Below are the code and all the weights of a small trained network. Each question names an input and a class and asks about switching units off, where a switched-off unit gives its printed mean instead of its output.

import numpy as np


def w(rows, s, z=0):
    codes = np.array(rows[::2]) - 128.0
    scale = np.full(codes.shape[1], s)
    scale[-1] = z or s
    return codes * scale


def f(y):
    return np.maximum(y, 0)


def log_softmax(a):
    a = a - a.max(-1, keepdims=True)
    return a - np.log(np.exp(a).sum(-1, keepdims=True))


def net(x, mask):
    res = np.array(x, float).reshape(1, 6) / 4 @ E
    y = f(res @ A[0][:, :-1].T + A[0][:, -1])
    res = res + np.where(mask, y, B[0][:, -1]) @ B[0][:, :-1]
    return log_softmax(res[-1] @ U[:, :-1].T + U[:, -1])


A, B = {}, {}
E = w([
[143,202,129,96,172],'x0',
[68,49,146,38,127],'x1',
[189,170,254,105,9],'x2',
[15,121,190,116,201],'x3',
[105,185,117,132,23],'x4',
[172,195,159,85,181],'x5',
],0.0076)
A[0] = w([
[63,167,202,67,147,12],'n0',
[184,133,102,141,88,75],'n1',
[177,155,140,63,144,227],'n2',
[74,93,137,70,78,142],'n3',
[108,112,147,126,195,114],'n4',
[124,139,140,144,78,198],'n5',
[141,142,13,137,85,204],'n6',
[135,127,156,133,30,239],'n7',
[144,60,156,196,110,195],'n8',
[71,53,120,56,32,152],'n9',
[124,170,145,137,148,86],'n10',
[8,106,121,162,126,145],'n11',
[134,102,93,115,147,255],'n12',
[194,127,74,96,151,176],'n13',
[95,128,120,157,106,228],'n14',
[133,124,188,57,141,230],'n15',
],0.017,0.0027)
B[0] = w([
[234,167,60,134,71,213],'n0',
[112,188,152,140,163,198],'n1',
[88,62,163,140,84,215],'n2',
[110,111,94,29,155,200],'n3',
[99,152,157,202,178,203],'n4',
[123,194,136,112,101,194],'n5',
[178,158,78,171,229,222],'n6',
[43,206,154,151,85,254],'n7',
[165,158,229,120,192,193],'n8',
[27,62,132,5,179,238],'n9',
[142,108,123,67,114,165],'n10',
[144,52,22,212,144,222],'n11',
[156,142,172,102,195,187],'n12',
[83,90,125,100,224,202],'n13',
[150,117,135,146,77,167],'n14',
[156,167,86,93,70,219],'n15',
],0.022,0.012)
U = w([
[54,33,172,254,142,94],'0',
[138,13,159,108,207,188],'1',
[52,215,209,143,129,105],'2',
[29,147,91,149,133,1],'3',
[57,114,177,16,50,221],'4',
[93,134,23,175,198,211],'5',
[124,219,82,220,127,61],'6',
[161,87,104,88,10,76],'7',
],0.0077,0.0045)

Each question gives the input, the list of numbers given to net, and the class t.
The units are the neurons (one row each of A and B). Each row of codes is followed by its name. A weight is (code - 128) times the scale printed after its matrix; where a second scale follows, it is the last column's (A, B and U).
mask holds one flag per neuron, in row order. A switched-off neuron (its flag False) gives its mean, the last column of its row in B, instead of its output. The means were averaged over made-up inputs and are rounded, as every weight is.
A unit's drop is (log p(t) with every unit on - log p(t) with that unit switched off) / (log p(t) with every unit on - log p(t) with every unit switched off).
The circuit of an input: a set's keep is (log p(t) with only the set's units on - log p(t) with every unit switched off) / (log p(t) with every unit on - log p(t) with every unit switched off). Starting from the 12 units with the biggest drops (on a tie, the unit counted first), units are removed one at a time, each time the one whose removal leaves the highest keep (on an exact tie, the one counted first), for as long as the keep stays at least 0.8.
units of the circuit, in order: the units of the circuit, biggest drop first
top k neurons: the k neurons with the biggest drops, biggest first
drop when u is switched off: that unit's drop, to one decimal
input [-1,-6,-3,-6,7,2], class 6: units of the circuit, in order => (n9)
input [3,6,-5,-1,5,-5], class 1: top 3 neurons => (n9, n7, n0)
input [-5,0,3,5,-8,-4], class 1: top 2 neurons => (n8, n7)
input [-7,2,0,-5,-1,8], class 2: top 2 neurons => (n11, n9)
input [7,-8,2,1,7,-5], class 6: top 4 neurons => (n9, n6, n8, n2)
input [2,3,-1,-1,8,4], class 4: units of the circuit, in order => (n11, n4)
input [6,3,1,-3,3,-3], class 4: units of the circuit, in order => (n11, n4)
input [-7,1,-8,-7,0,-8], class 1: top 2 neurons => (n8, n9)
input [8,-4,-3,8,-4,4], class 6: units of the circuit, in order => (n9, n0)
input [4,-4,7,-1,-4,-2], class 2: top 2 neurons => (n9, n3)
input [7,3,1,0,8,4], class 7: top 2 neurons => (n0, n9)
input [-1,-4,2,-3,-8,6], class 1: top 2 neurons => (n7, n13)
input [5,-1,-1,-5,4,-3], class 6: top 2 neurons => (n9, n6)
input [1,-6,4,-4,3,-5], class 2: units of the circuit, in order => (n7)
input [8,-2,4,0,1,-4], class 4: top 2 neurons => (n6, n4)
input [5,3,3,5,-4,-4], class 7: top 2 neurons => (n6, n0)
input [4,-8,7,-4,-3,4], class 2: top 4 neurons => (n1, n9, n3, n7)
input [8,-8,4,1,1,2], class 4: top 4 neurons => (n10, n6, n4, n2)
input [8,3,7,1,6,2], class 4: top 2 neurons => (n7, n11)
input [-5,-2,-1,1,8,2], class 6: units of the circuit, in order => (n13)
input [-6,4,6,-8,-7,3], class 4: drop when n9 is switched off => 0.5
input [1,2,7,5,0,8], class 7: drop when n0 is switched off => 0.2
input [1,4,3,-7,-6,7], class 4: drop when n6 is switched off => 1.0
input [7,-7,4,3,-2,3], class 7: drop when n9 is switched off => 0.2
